Each row was made from one small tree. The marks that hang from a mark follow it in brackets, in the order of their numbers. Every link used is in the known rows. Write each row's tree.
Each row is shifted at random along 5 fixed directions that mean nothing.
Known rows:
z_236[z_477[z_635] z_486[z_297[z_380[z_229[z_491]]] z_396]]: [-207  -80 -347    7   97 -118   74 -897  284  -96   92  186 -255  249
  260  673  174  -74 -279  -33   -3  182  -55 -352  281  148  -47  -71
  309  209 -203 -577 -119  474  171  119  141 -243   54 -145  336  -93
  -88 -114 -196  211 -226 -318    8  223 -124  -21  -24  125 -349 -291
  336  -20   52]
z_486[z_236 z_999[z_105[z_477] z_380 z_386]]: [-115 -242   53  179  -43  345  -44  167  -32  140 -582   69   50  102
 -142    2  203   -9  344  173  -18 -106  116 -132  -84  152   -4 -208
   80  -49  -84 -117  725  -80 -232 -550 -256   79   98  158 -404   -6
  229 -229  110  100 -525  -30  -81   -5 -399  233  152  211  320 -133
   12   -8 -119]
z_236[z_477[z_105[z_396]]]: [-185  -37 -179   -2  117   18  -88 -420  302   40   23  137 -259  146
  217  362   10    1 -163   32   24   94   31 -413  192   21   42 -135
  196  114 -102 -327  107  287   61  110   22 -256  113  -26  197  -50
  -23    9 -202   81 -142 -224   33   16  -42  -17  -38  129 -229   23
  136   34   27]
z_386[z_229[z_380[z_105[z_396]] z_999[z_491]]]: [-351  269  193 -203  -91    2 -260 -132  280   42 -181  164    8  192
  -82   83   38  -66   20  -97  286 -100   70 -378 -153 -455  189   70
   11  -41  -77  240  136 -148  140   42  464   14   64   98  -30 -262
  100  216   65 -101   91   49  -17 -232  159   97  -79  203  -32   93
  225  232   39]
z_297[z_380[z_229[z_486[z_236] z_491]] z_999[z_105]]: [-133 -151  -32  -64  110 -222  136 -388   62   37  184  214  -73  340
   58  202  234   14 -110 -121  -52  109 -293 -141  -60 -142  262   52
   55  102  -17  241   11  280   60 -309   45   66   45 -130   -2 -243
   20 -309 -103  -81 -588 -119   29  145   87  314  116  228 -253 -329
   56   27  244]
z_486[z_297[z_380[z_229]] z_999[z_105 z_491]]: [-244  -99   62   29 -167  296 -347   61  -93  -14 -407   48  293  -47
 -145   33  265  -17  453    2   23 -222  116 -102  -38  -78   -8 -123
 -130    1 -141   36  830 -104 -199 -313  -82  245  -39   85 -513 -218
  256  -75   51 -347 -447   88 -126   85 -250  189   87   93  590 -350
   49  -66  -12]
z_951[z_105[z_396[z_297[z_999[z_380]] z_477]]]: [ -96 -152  -88  -52  -40   12 -368 -361   73  -85 -108  416   26 -130
  171   10  -17  -42   93 -161 -226   77 -286 -237 -104 -158  322 -267
  -92  113  -49  267  208  461 -132 -218  -56  226  -21 -264  -19 -461
  176 -293   49 -279 -641   11  312   16 -146  483  106  232 -151 -421
 -230 -174  373]
z_229[z_380 z_486[z_477]]: [-105  -62   44   -1   80 -195  326 -427   47   42  214  230 -207  365
 -105   63  294  -13  -81  -46  -54   11 -264 -189  -70  -14  164  149
   88   37    4   78   33   66  172 -388   79 -178   72   78  -37  -82
   49 -132   63  116 -204 -167 -115   64 -137  298   72  278 -409 -233
  130  161  -58]
z_477[z_105[z_380 z_396]]: [-256   52  -70 -113   28   11 -175  -92  193   85  -10  104 -165  216
   19  178  142   29  -72   92   18 -106   44 -288  179 -148   78   13
   35   21  -55 -248  210   70  105 -199  146 -352   55   69   78  -31
   31   88 -172  144 -185 -147  -64   -1  -39   20  -71  169  -50  -54
  208  126  -10]
z_491[z_386[z_380[z_105[z_396]]]]: [-216   38  169   31  109  135  -89   13  228  -47 -269  259  -66  229
  -16   35  -87  -13   24   51  139   -3   82 -382 -143  -99   74 -105
   54  -34   14  102  415 -144  -43 -121   71  -58  254  118 -287  -38
  118  122   23  -19  -92  -34  -23 -183 -115  203   46  176  -83   94
   50  200 -114]
z_229[z_380[z_105] z_491]: [-183  116  232  -22   74  -88  -79 -168  139   20   14  194 -113  264
  -65   13   92   58  -47  -54   55  -43  -90 -345 -192 -162  180  118
   10  -23   39  342  200 -163   74 -151   57   32  114   76 -150 -183
  144   43   -3 -214 -221  -45  -31 -140   38  292   81  244 -245   81
   96  185  -42]
z_386[z_105[z_380 z_396[z_635] z_477 z_951]]: [-163  -85  -82  117   37  311 -284  -19   62  183   64  326 -129  129
  -40   58  140  115  222  -35  -62 -164  -48 -254   87   23  107 -107
    5   -4  -58 -212  428    3  -63 -303   50 -296   71  183 -186 -114
   94    7 -133  149 -206  -51  -23   12 -243  378  110  269 -304   60
  165  101  -39]
z_396[z_236 z_635[z_477]]: [ -52 -120   58  324  168  -70  -87 -168  186 -101  -15  224 -128  379
  183   62  -32  123 -166  234 -174  243 -238 -222    8  324  128 -173
  188    6   34 -152  221 -153  -67  130 -281  -64  279   33 -106  -61
  192  -50  -38  114 -288 -174   84  -54 -216  280  168  230 -230    2
   91  168  -62]
z_297[z_380[z_105[z_396] z_229[z_486]] z_999[z_491[z_386]]]: [-302   61  -52 -205   30 -178  -33 -270  103  -24   79   78   84  345
  -21  370  342 -109  -24 -127  134 -129  -58 -133   39 -283  106  137
  -27   87 -126   57   82  155  163 -177  379  -79  -60    6   42 -166
  -52  -35  -87   20 -374  -65 -169   99  130   22  -15  118 -109 -254
  228   85   75]
z_486[z_477[z_635] z_999]: [-341  117  151  -69 -134   75 -271 -117  144  -44 -257  136   96  151
  -57  117  124 -108   78  -46  167  -74   10 -266  -24 -227  127   16
  104   28 -177  -48  192 -101   67 -152  250   63    7  131   -7 -199
   95  217  163  -84  -33   22 -157   74 -111 -120  -42  138  136   68
  324  130   36]
z_635[z_477[z_105[z_380 z_396[z_236 z_297]]]]: [-132 -104  265   67 -228  110 -113  358 -166   -1  -27  223  224  191
 -286 -255  382  -70  322  181 -264 -286 -202   49  -76  -38   44   46
 -152  -52    8  100  677 -414  -11 -286  -82  -59   24  263 -488  -67
  240   48  259  -58 -172   19 -292   14 -377  207   87  300  171 -366
   93  196 -258]
z_486[z_297[z_380 z_999[z_105[z_951]]] z_477]: [-228 -185  395  369  236  160   51  169  107 -248 -520  190 -248  749
   32  -53 -210   83 -129  421  -21   80  -51 -476  -12  -38   99 -132
  227 -121  175  161  408 -656 -104 -762 -331 -173  579  310 -484  150
  241  234   45  119  117 -151  -95   45 -296  134  114  531 -186  254
  314  465  -86]
z_635[z_477[z_105[z_380[z_229[z_486[z_297]]] z_396 z_951]]]: [-311  113 -199   21   16  337 -515   85  146   91 -174   39  -13  -35
   18  210  107  -58  201   39  125 -219  317 -418  225  -53  -83 -101
  -83    4 -138 -430  617    3  -16   18  203 -341  -15  223 -170  -44
   76  258 -130  112 -117  -39  -29 -122  -88  -37 -100  130  190  -72
  231   61 -162]
z_396[z_236[z_477] z_297[z_999] z_635]: [-292  111   18  118   40   30 -643 -266  280 -147 -274  203   47  108
  236  156 -117   44  -49   38   19  131  -13 -443   71   56  213 -196
  -32  -10 -136 -139  189  -78  -55   91  126  118   53  -41   -8 -359
  206  215  -39 -227  -57   22  278 -105  -83  159   28  161  -84  -15
  196   86  126]
z_635[z_477[z_105[z_951]]]: [-164  -42  130  131  -41  256 -319  207   74   10 -145  217   57   29
    4 -107  -20  -36  202   60  -63  -60   10 -329  -75  -31   97 -166
  -58   -2    2   80  593 -105 -128    1  -90  -26  123  144 -339 -117
  205  116   65 -192 -236   13    4 -111 -135  186   37  196  143  -47
    6   75  -67]
z_229[z_380 z_486[z_396[z_477 z_635] z_999[z_105 z_491]]]: [ -44 -151  -66  431  311  213  -54 -123   83  -83 -505   15 -205  377
    1   62   59   43  101  279  -31    1  249 -344  107  563 -130 -211
   56 -142  -79 -321  756 -341 -201 -344 -403 -240  296  312 -445  210
  234  -29 -136  127 -343 -189   24 -108 -406  430  193  261  -29   65
  148  176 -395]
z_380[z_105[z_951[z_477]] z_229[z_486[z_396 z_999]]]: [ -83 -205   77   92  -76   75  242  181 -199 -122   82  254   95  261
 -172  -21  391   70  233  -23 -256  -81 -340  -34  -39   -4  105   26
  -59   89   -8  121  352   38   11  -58  -95   -2   75  124 -293 -105
  206 -198   39  -40 -513  -69 -246  135  -85  497  114  368 -122 -599
   58   68   37]
z_486[z_297[z_380] z_396[z_236 z_477 z_635] z_999[z_491]]: [-267    1   62   12  -96  -62 -307 -353   79 -330 -445  213  171  323
   27  156  179  -27   23   45  -39   11 -157 -126   25  -32  177 -107
  132   11 -144   -6  152 -193   14 -286   84  254   65  -51  -67 -245
  255  -62  215  -77 -265  -33  -10  151 -373  262  109  288    1 -274
  315  152   63]
z_635[z_477[z_105[z_380[z_229[z_999]] z_396 z_951]]]: [-246   59  -14  143  168  268 -358  127  259   44 -267  126 -191  225
  125  107 -163  -23  -65  163   98   -4  203 -566  108  -99   24 -166
   68  -39    5 -170  450 -153  -32  -69   50 -325  261  228 -150   33
  110  256 -103  182  -72 -105   73 -186  -12   95  -53  274  -97  184
  211  221 -109]
z_491[z_229[z_380[z_105]] z_386]: [-155  -49  157 -313  -61 -246  338 -222   95   71  414  375   52  208
  -97   91  306   91  -75 -202   47   74 -450   50 -251 -469  320  161
  130  131   48  425  -85  221  250  101  364  180  -10 -120   50 -262
   59 -172  177 -207 -314  -80 -146   26   68  387   14  145 -129 -276
  -22  126   -9]
z_486[z_999[z_380 z_386[z_105 z_229] z_491]]: [-264   52   72  -23 -120  105  -68 -186  162  141 -310  -75  123  221
 -154  218  276 -119  240  119  249 -196  198  -88  -43 -125  -66   -2
   95  -28 -154 -210  503 -172   17 -138  158  -42   11  132 -191   -8
  118    3  109   26  -78  -45 -220  -42 -209  -98   -3   40  323   34
  193  111 -232]
z_951[z_105[z_396] z_380[z_229[z_486[z_236 z_477]]]]: [-281   83 -213 -153 -100   59 -381 -116   80   -3 -276   39   38  -35
  -45  257  278 -114  184  -70   65 -209  118 -197   72 -144   30  -34
 -108   82 -207 -215  265  316   43 -150  207 -106 -168  -26   72 -264
   62  -64   62  230 -513  -11    1 -112  -73 -161  -45  201   49 -375
   83  -83   77]
z_635[z_477[z_105[z_380[z_229[z_486 z_491]] z_396 z_951]]]: [-372  273 -151    5   74  313 -668   72  277  103 -266   12  -66   -8
   76  247  -45  -61  118   13  272 -210  436 -583  168 -153  -41  -99
  -66  -30 -139 -343  510  -45    7  118  336 -329   20  239  -76  -73
   59  400 -139  112  -32   -8   49 -263   28 -106 -147  125   89  185
  288  118 -150]
z_635[z_477[z_105[z_380 z_396]]]: [-381  258   55 -256 -225   78 -477    8  144   51  -52  118  157   -1
 -119  124  227 -184  136  -76  152 -311  102 -242   49 -439   97   96
  -92   36 -149  -44  280  -40  159   34  478 -140 -150  146   27 -238
   48  302  129   17   28   60 -156 -108  -23 -234 -151  119  151  -74
  239  111  -47]
z_491[z_229[z_105 z_486[z_297 z_477]]]: [ -81 -156 -158  196  343  143   18 -263  217   57  -14  194 -355  164
  197  181 -106  256  -68   72   42  240    3 -423   65  165   85 -212
  166   34   33 -177  372  159  -83  123 -188 -152  299   42 -182  -11
  110  -51 -281  -57 -298 -222  162  -96  -96  394   42  181  -86   17
   -1   82  -77]
z_229[z_486[z_297 z_477] z_999[z_386[z_105] z_491]]: [-367  258  290 -417 -302 -324  223 -474   -9   14  204  169  165  296
 -367  154  569  -84  147 -197  217 -304 -330   -8 -175 -685  344  450
   -9   35  -98  333 -282  -14  410 -287  743   80 -230   73  157 -316
   38   91  364 -296  221   22 -323  103  -17    4 -143  205 -200 -294
  324  196   22]
z_999[z_380 z_491[z_386]]: [-140  -68  -36  164  132   31  -75 -328  272   45 -335   55  -88  179
  135  273  -20  -62   36  173  131   28  179 -253 -128  106  -87 -228
  206  -35  -28 -151  515   39 -133 -185 -100  -44  181    5 -201   16
  122 -118  -48   45 -399 -146   51 -106 -251  217  102   27  129  136
   17   27 -199]
z_396[z_236[z_486] z_297[z_380] z_635[z_477[z_105[z_951]]]]: [-284  109   94   78    2  -57 -505 -179  200 -145 -121  228   44  315
  129   96  -40  -14 -106  107 -103   85 -146 -371   60   -8  255  -72
 -114    3  -22  -58   95 -162   56   10  205  -51   71  -42  -43 -279
  249  242   69 -146  -79  -13  228 -112  -95  171  -15  262 -124 -160
  244  183   91]
z_396[z_236[z_477 z_486] z_297[z_380]]: [-191  -56  -20  120  -77  143 -324 -128   66    1 -207  156   95   35
    2   65  176  -52  205   26 -119  -66   20 -280   29  238   47 -147
 -160   26 -143 -158  503    3  -90 -168    0   70  -35   15 -248 -233
  181    2   72  -63 -242   20   45  -39 -272  170   70  161    3 -405
   65  -15  -41]
z_297[z_380 z_999[z_386[z_105[z_477]] z_491[z_229[z_486]]]]: [-252  -18  -86 -104   65 -109   22 -451  176  147  117   21  -14  350
   -4  402  320 -100   15  -30  210  -97   11 -106   44 -153   50   87
  103   59 -132 -144  165  109  130 -264  269 -153  -37   27   18  -71
  -76  -78  -54   67 -219 -128 -146   90  -41  -91   16   61  -81    5
  219   98  -92]
z_297[z_999[z_380 z_491[z_386]]]: [-231   -8  312  140  116 -137  166  -78  233  -69 -307   17  -84  638
  -13  129   61  -58 -157  311  159  -10   20 -209 -119 -120   40   22
  230 -102   34   87  236 -395   41 -439    2 -103  294  194 -148   98
   85  106   63  142  -38 -142 -186   -1 -118  -22   53  205 -122  234
  259  326 -225]
z_999[z_380 z_386[z_105[z_951]] z_491]: [-251   59  154  -24 -196   26 -114 -198  139  100 -267   71  145  183
 -128  175  209 -145  297  111  154 -262   78  -76 -195 -245   29  -32
   62  -45  -48   21  429 -107   -5 -277  212  -28  -15   57 -202 -110
  186  -25  174  -96 -146   -9 -109 -110 -263  163   29   97  253   35
  117   80 -167]
z_491[z_229[z_105[z_477] z_486[z_396 z_999]] z_386[z_380]]: [-241   88   67  -75  135  276 -216    4  218   70 -337  313  -31   55
  -77   17  -61   62  182 -145  303  -11  174 -394 -207 -222  164 -127
   -7  -55  -70  186  458  -52  -27   -7  324   80  154  148 -314 -158
  134  143   89 -155 -135   47   91 -282  -97  404  -14  195   28  106
   58  182 -194]
z_491[z_229[z_380 z_486 z_999]]: [-103  -89   32  -44  163 -253  606 -294  126  152  406   68 -255  519
 -128  143  422  108 -229   84   68   76 -248  -28   31  -43  102  261
  204   13   -1  -76    2  -47  290 -133  132 -260  114  157   66   78
  -23 -104  -40  183  -73 -278 -248   72   27  245   15  202 -322 -161
  212  277 -290]
z_951[z_380[z_105[z_396[z_635]] z_229] z_477]: [-203  -19 -150 -219 -193 -147 -280 -522   62 -123   84  322  115  -78
   75  297  228 -222   37 -240 -129  -11 -314 -132  -96 -331  149  -37
  -18  219 -130   81  -40  541  108   41  232  135 -180 -261  171 -520
   76 -249  167   18 -594   -8  115   12   16   68   39  259 -192 -505
  -44 -140  360]
z_477[z_105[z_396 z_951[z_380]] z_635]: [-223  -71   -1  -66 -242   81 -279  174  -44   18   -6  173  161   10
 -127  -30  352  -59  313   74 -196 -230  -69    5   83   47   43   -3
 -156  -12 -130 -265  498   18  -15 -289   67 -207 -144   87 -163 -144
  161   29  -14 -265 -405  -19 -103  115 -200  275   30  147  405 -344
  207    8  -75]
z_229[z_105[z_477] z_486[z_297] z_491[z_386] z_999]: [-268  186 -187  -86  273  283 -277 -241  121  263  -83  -16 -188 -122
 -117  252  277  193  325 -205  386 -247  382 -481  109   59   42  120
 -157  -81 -207 -230  532   74   19 -146  302 -182 -129  288 -165  -80
  -28  187 -223 -318  -45  -25   -9 -172   39  184  -54   66  -45  152
  167   17 -333]
z_297[z_380[z_105[z_951[z_477]] z_229] z_999]: [-139 -237  -23  167  218  107  -48  -50   89  -49  -71  207 -115  351
  155  144  -10  -30  -72   16  -93  145 -107 -356   25   43   96 -152
   33   73    9   85  359   85 -108 -332 -204  -77  241   20 -242  -97
   81 -143 -174   52 -530 -108   57   83   71  298  152  309 -197 -153
   44   79  170]
z_386[z_229[z_491] z_380[z_105]]: [-315  203 -141 -235 -113  -20 -123 -413  209  198  279   -2   53  102
 -177  381  463 -110  161 -150  261 -222  131  -74   84 -104 -119  230
   24   70 -232 -397  314   -5  229  325  383 -211 -171   51  -45 -130
  -49   61  -95  -10   91  -70 -264  -66   -7 -197  -19   -1   68  -92
  274  121 -194]
z_236[z_477[z_105[z_396 z_951] z_635]]: [-161 -100  -95  -12   48 -118    3 -460  252    0  201  301 -238  219
  225  291   20   10 -213   11 -123  182 -240 -324  109  -48  174  -93
  218  125  -37 -204 -104  332  111   -8   79 -229  105 -105  257 -141
   18  -52 -149 -100 -231 -232   97  134  -27  275    0  210 -295  -66
  198   59  143]
z_491[z_229[z_105[z_477] z_486]]: [-192   67  117  152  254  196 -258   14  290   42 -241  255 -270  177
  129   -9 -304  200  -29   41  168  134   95 -601 -143 -139  203 -206
   43  -58   65  175  332  -66  -81  102   68  -70  336  156 -227 -146
  165  236 -150  -96 -121  -42  220 -326   36  380  -31  255 -123  275
   33  200  -25]
z_477[z_105[z_380 z_396] z_635]: [-137 -129  120   90  -34   72 -286   85   51  -12 -138  351  -49  154
    9 -125  -10   16   85  167 -269    5 -141 -235  -46   28  113 -147
  -66  -53   35  -33  480  -84 -106 -358 -136 -176  171   66 -305 -126
  217   23 -100 -233 -448  -65  103   13 -219  521   83  269  192 -137
  104  109   40]
z_297[z_999[z_105[z_396 z_477] z_380[z_229]]]: [-284  -21 -132 -245    7 -363  335 -555  217   39  277   -6 -164  556
   38  546  448 -106 -345   77  108  -51 -222    0  267 -385   95  233
  310  129 -109 -285 -311  208  372 -224  366 -382  -31   -7  487  -32
 -163  -84 -129  420  -29 -297 -271  249   84 -240  -82  180 -324 -147
  368  181   51]
z_491[z_386[z_105[z_396[z_236]] z_380[z_229]]]: [-119  -85   28  142  238  159  -39  -85  287   27 -246  300 -200  268
  101   86 -189   79  -30  112   87  175   55 -397  -98   98   62 -235
  142  -26   54  -47  444  -62 -109   32  -94 -107  371   36 -309   31
  118  -26 -106   30 -183 -127  118 -216 -147  354   99  206 -165  103
   -6  197  -99]

Which tree is each row?
[-250  -49 -461 -246  -58   90 -233 -634  139  110   60  152   29 -169
  151  499  291 -139   40 -349   78   25  -59 -213  200 -210  101  -95
  113  246 -269 -313   87  692   91   -8  303   34 -229 -228  289 -327
  -17 -276  -64   41 -512  -96   56  217  -22  104  -25   40  -18 -416
   98 -219  300]	z_486[z_477 z_999[z_380[z_105[z_396[z_297] z_951] z_229]]]
[-152   19  -68 -260  135 -124  109 -322  217   76  127  353 -123   75
   34  143  119  165  -66 -240  163  142 -176 -199 -154 -251  352   -1
   83   69  -13  269  -26  367  145  124  374  107   21 -128  104 -251
   60 -157   19 -180 -393  -92  134 -151   71  537  -15  151 -150 -197
  -32   65  -21]	z_491[z_229[z_105 z_380 z_486[z_396[z_236]]] z_386]
[-257   47 -140 -137 -120 -134 -294 -403  131 -137  166  280   89  105
   99  236  231  -82  -36  -77  -71  -72 -228 -115  139 -204  153  -14
    9  105 -129 -147   81  172  139   34  305  -96  -70  -67  111 -306
   66    1    4   70 -146  -71  -22   97 -120  151  -12  129 -101 -389
  217   53  134]	z_105[z_396[z_297[z_380[z_229]] z_635[z_477]]]
[-249  -18   87  187  -33  262 -278  152  105   48  -95  233  -58  147
    9   21   41   48  202   68   10 -122    6 -356   -8   -7   59 -113
   55  -41  -50 -188  408 -116  -55 -308   95 -233  104  254 -189 -103
  120  214  -37   34  -89  -18  -75   14 -158  270   46  239  -69  140
  284  143  -76]	z_105[z_477[z_635] z_951]
[-104 -125  119  166  -17  258 -276  236   16  -54 -239  417   28   -6
   60 -202 -110  131  265  -43 -155   21 -158 -343 -190  -90  220 -289
  -85    4   45  348  567   15 -211   -9 -136  149  219   59 -416 -276
  286  -57  -11 -197 -434   59  119 -134  -77  725  119  323   31 -249
  -97   40  139]	z_380[z_229[z_105[z_396[z_477] z_951]]]
[-297  111  -40    0   67   75 -507  -98  203  -12 -218  173 -155  225
   77  190   20   64  -41  103   17 -119   11 -378  137 -176  156  -72
   -9  -13  -64 -195  133  -33   57 -294  192 -275   62   85   88 -198
  102  183  -55  250 -139  -61   91 -120 -125   28  -30  318 -286   72
  229  150   57]	z_951[z_105[z_380 z_396[z_236 z_297 z_635] z_477]]
[-102 -140  119  179  -12   64 -312  -38   62 -340 -441  412   52  175
  115 -142 -105   -4   64   87 -276  114 -219 -311 -107  131  214 -319
  -14  -12   20  236  402 -137 -171 -202 -226  225  247  -50 -328 -234
  339 -107  137 -129 -374  -10  184  -73 -376  594  181  393 -111 -350
  -25  120  135]	z_486[z_396[z_236 z_297[z_380[z_105]] z_477]]
[-228  103  199   49   63   50 -175 -125  213  -86 -206  309  -85  278
   -6   -5 -166  -80  -62  -18   39   94  -45 -504 -208 -234  131  -66
  -38    1   53  253  271 -122    8   12  105  -36  279   41 -308 -219
  189  132  -33  -98 -126    0  130 -240   44  340   27  305 -178  -73
   52  217  149]	z_386[z_380[z_105 z_229[z_486]]]
[-165 -163  -25  122   64   71  212 -271   59   33   -3   56 -102  364
  -54  240  301    5   28  139  -20  -49   -8 -182  163  188  -37   20
   57   66  -91 -324  359   29   18 -283  -95 -224  108  102 -153   60
   16  -65 -101  166 -173 -179 -217  174 -193  -88   38  119 -109 -290
  159   64 -133]	z_236[z_486[z_297[z_380 z_999[z_386[z_105]]]]]
[-333  154   59  -83 -111   92 -265  -52  226   -8 -313   70   45  205
  -56  223   99  -21  176  160  238 -254  186 -220   70 -286   43  -48
   53  -51  -98 -177  374 -186   55   19  308 -234   69  175  -85  -71
  138  224   10  118  142  -41 -113 -223 -131  -22  -77  147  294   95
  240  194 -150]	z_999[z_105[z_396[z_635]] z_386[z_229[z_380]]]
[-210   11 -105 -183 -127    5 -427 -210   44  142  151  306  125 -200
   -3  108  197  -11  238 -190 -101  -39 -114 -165  -74 -134  141  -23
 -182   71 -110  -74  374  353    4   28  226    0 -185 -123 -137 -367
  128  -51 -113 -516 -607   21  146    7   -5  458    2   59  370 -328
   34 -124  131]	z_477[z_105[z_380[z_229[z_486 z_491[z_386]]]] z_635]
[-197   46  217  178  189 -238  -95 -373  282 -200 -268  213 -309  513
  149  158 -220  -79 -285  247   -1  212 -139 -507 -204 -134  104  -36
  164  -35  115  111  -46 -150   86 -209  -15 -158  346   28  -52 -150
  162  127   85   63 -171 -164  221 -228   14  120   31  486 -383  178
  206  303   40]	z_951[z_380[z_229[z_105 z_486 z_491]] z_477[z_635]]
[-316   72  360 -144 -270 -234   33   78  -20 -172 -162    5  133  466
 -292   87  428 -224   78  223   -8 -300 -210   68 -130 -430   46  275
   -9   25  -41  145   51 -302  259 -312  181  -97  -51  145  -20 -174
  132  136  456  242  -32  -23 -362  -69  -75 -469  -41  449  -56 -204
  227  265 -124]	z_951[z_105 z_380[z_229] z_477]
[-228   61 -298  105  181   61 -401 -305  312 -120 -256  117 -171   58
  310  341 -153   50  -83   60   54  193  155 -544  187  141    4 -271
   51   52 -105 -437  292  256  -38  375   61 -193  161  -52    7 -119
  117   94 -318    3 -300 -155  262 -167   16  245  -62  132   65 -173
  141   17  105]	z_380[z_229[z_486[z_396[z_236 z_297 z_477[z_105 z_635]]]]]
[-214  -17  -89  -85 -233  -19 -225  -43   15 -143 -147  112  205   47
  -84  135  439  -73  239   56 -117 -186  -49   74  164  192    6  -32
   10   32 -240 -365  380  -21   45   86   64  -33 -155   54  -10 -114
  133  -19   71  -40 -251  -62 -209   81 -334   90   47  127  300 -384
  222   29 -152]	z_486[z_396[z_236 z_477[z_105 z_635]]]
[-133 -175 -336   80   10  -73 -229 -512  -48  -54  427  128  121  105
   90  371  494    2  166  -35 -260  -54 -274   66  310  312  -66   10
  -73  141 -185 -540  425  100   74  160  -54 -170 -186  -47 -140 -172
  133 -125 -147 -166 -281 -162  -80  221 -272  330  157   99   29 -451
  160  -28 -113]	z_396[z_297[z_380[z_105[z_951] z_229[z_491]]] z_477 z_635]
[-327   84   22 -121 -181   95 -228  123   17    2  155  182  129  107
  -73  221  291    5  184 -110   -3 -185 -144 -189   59 -333   73   89
  -55  111  -95  -96  212   73  147  196  351 -168  -82  122  -38 -243
   89  188  -92  -78 -172    1 -212   28  126  139  -62  208   80 -221
  258   81  105]	z_380[z_105[z_477[z_635] z_951] z_229]
[-191   29 -114 -120   28   11 -122 -602  342  115   -8  307 -131   16
  147  243  -87  -55   -8 -139  172  144  -40 -389 -115 -237  172 -152
  132  102  -43  -14  136  360   36   99  215  -33  103 -198    3 -259
   55 -156  -34  -59 -159  -85  206 -159   -5  252    6  101  -79  -75
  -41   12  163]	z_999[z_386[z_229[z_105] z_380]]
[-193 -108  312  164  -55  100   16 -169  112 -247 -500  358  -56  418
    8   32 -105  -45  -57  203 -146  131 -144 -441  -88  -76  153 -167
  123   13    2   94  174 -176  -17 -270  -52   39  335   70 -197  -79
  251  112  186 -172 -106 -103   21   69 -287  262   -5  402 -115 -176
  237  212   26]	z_236[z_477[z_105 z_635] z_486[z_297 z_396 z_999[z_386]]]
[-222 -129 -248  163   78  445 -536 -362  160  -28 -533  200   -9 -242
  229  257 -159  -16  244  -46   97  130  227 -526   90  146  -29 -410
  103   69 -183 -401  671  274 -272 -186 -144  112  104  -39 -282 -186
  170  -48  -81 -241 -413  -35  228   67 -308  201   53   53  396  -81
   59 -160  120]	z_486[z_297 z_477[z_635] z_999[z_386]]
[-232  109   76  238  190   82 -341 -325  412 -288 -485  304 -246  326
  325  174 -443   14 -315  135   66  258   71 -737    2  -11  188 -317
  164   11    4  -13   50    8  -69  129   29  -56  412   -9   37 -140
  182  231  -69  146  -70 -113  294 -194  -75  124  -42  246 -395  100
  169  170  161]	z_236[z_486[z_396[z_297 z_635[z_477]]]]
[-191   -5   88  -32    7  -65  105 -176  184  -11  -22  211  -59  230
   66  122   46   27  -87    0   78  112 -183 -299 -100 -291  172  -30
  139   68   -1  143  103  112   91   69  133   18  175    1  -13 -167
   89  -50   11   36 -173  -97  -46  -42  120  251  -17  199 -110 -193
   72  120  111]	z_380[z_229[z_999[z_386]]]
[-272  120   74 -307 -287 -149  110 -475  109   88  188  236  158   85
 -121  193  370  -89   42 -287  115  -81 -265 -112 -122 -458  304  152
   18  190 -172  166 -208  434  236   39  539  189 -193 -151  286 -393
   -2 -114  231  -22 -216   24 -171  138   69  -54 -107   38 -201 -471
  105  -61  230]	z_236[z_486[z_999[z_386[z_229]]]]
